Below are the code and all the weights of a small trained network. Each question names an input and a class and asks about switching units off, where a switched-off unit gives its printed mean instead of its output.

import numpy as np


def w(rows, s, z=0):
    codes = np.array(rows[::2]) - 128.0
    scale = np.full(codes.shape[1], s)
    scale[-1] = z or s
    return codes * scale


def f(y):
    return y / 2 * (1 + np.tanh(0.7978845608 * (y + 0.044715 * y**3)))


def log_softmax(a):
    a = a - a.max(-1, keepdims=True)
    return a - np.log(np.exp(a).sum(-1, keepdims=True))


def net(x, mask):
    res = np.array(x, float).reshape(1, 4) / 4 @ E
    y = f(res @ A[0][:, :-1].T + A[0][:, -1])
    res = res + np.where(mask, y, B[0][:, -1]) @ B[0][:, :-1]
    return log_softmax(res[-1] @ U[:, :-1].T + U[:, -1])


A, B = {}, {}
E = w([
[198,138,155,214,110],'x0',
[129,127,129,187,4],'x1',
[175,182,45,118,150],'x2',
[171,52,126,100,122],'x3',
],0.018)
A[0] = w([
[106,245,116,173,66,212],'N1',
[77,112,128,142,28,186],'N2',
[184,29,150,71,151,157],'N3',
[50,157,116,177,151,122],'N4',
[166,162,32,132,135,171],'N5',
[133,126,190,146,196,255],'N6',
],0.012,0.0069)
B[0] = w([
[191,137,132,171,216,250],'N1',
[130,138,173,228,146,232],'N2',
[126,4,39,149,78,221],'N3',
[131,210,106,97,145,176],'N4',
[195,173,140,69,203,208],'N5',
[122,125,192,149,207,222],'N6',
],0.012,0.017)
U = w([
[99,149,138,86,82,33],'0',
[68,144,109,100,105,38],'1',
[61,165,140,15,152,115],'2',
[92,127,117,107,120,1],'3',
[101,160,251,198,157,218],'4',
[31,41,119,40,152,138],'5',
[212,113,85,121,151,111],'6',
[139,72,130,201,58,212],'7',
],0.014,0.0047)

Each question gives the input, the list of numbers given to net, and the class t.
The units are the neurons (one row each of A and B). Each row of codes is followed by its name. A weight is (code - 128) times the scale printed after its matrix; where a second scale follows, it is the last column's (A, B and U).
mask holds one flag per neuron, in row order. A switched-off neuron (its flag False) gives its mean, the last column of its row in B, instead of its output. The means were averaged over made-up inputs and are rounded, as every weight is.
A unit's drop is (log p(t) with every unit on - log p(t) with that unit switched off) / (log p(t) with every unit on - log p(t) with every unit switched off).
The circuit of an input: a set's keep is (log p(t) with only the set's units on - log p(t) with every unit switched off) / (log p(t) with every unit on - log p(t) with every unit switched off). Starting from all 6 units, units are removed one at a time, each time the one whose removal leaves the highest keep (on an exact tie, the one counted first), for as long as the keep stays at least 0.8.
units of the circuit, in order: the units of the circuit, biggest drop first
top k neurons: the k neurons with the biggest drops, biggest first
drop of u: that unit's drop, to one decimal
input [-4,-8,-8,-8], class 2: units of the circuit, in order => (N2)
input [-1,-6,3,-1], class 2: units of the circuit, in order => (N1 N2)
input [-5,2,1,7], class 7: units of the circuit, in order => (N5 N3)
input [-5,-4,5,4], class 5: top 2 neurons => (N1 N2)
input [1,5,-6,3], class 7: top 4 neurons => (N6 N5 N1 N4)
input [5,-5,-1,3], class 7: units of the circuit, in order => (N3 N5)
input [0,-7,3,-4], class 2: top 2 neurons => (N2 N1)
input [-4,-4,6,-7], class 2: top 3 neurons => (N3 N2 N4)
input [6,8,-1,2], class 4: top 2 neurons => (N3 N2)
input [1,-5,2,7], class 5: top 2 neurons => (N1 N3)
input [-8,3,-1,2], class 7: top 4 neurons => (N2 N5 N6 N4)
input [4,-2,4,-7], class 6: top 2 neurons => (N2 N5)
input [-4,-7,-5,-3], class 5: top 3 neurons => (N2 N1 N5)
input [-3,-3,-3,-1], class 5: units of the circuit, in order => (N2)
input [0,-4,1,-3], class 2: units of the circuit, in order => (N2 N1)
input [-6,-4,0,-5], class 2: top 2 neurons => (N3 N2)
input [0,-1,-5,7], class 7: top 2 neurons => (N3 N5)
input [-1,2,-4,1], class 7: drop of N4 => 0.2
input [1,-6,-8,4], class 5: drop of N3 => 0.1
input [-5,-4,-4,-5], class 2: units of the circuit, in order => (N2)
input [-2,1,-7,5], class 7: drop of N3 => 0.1
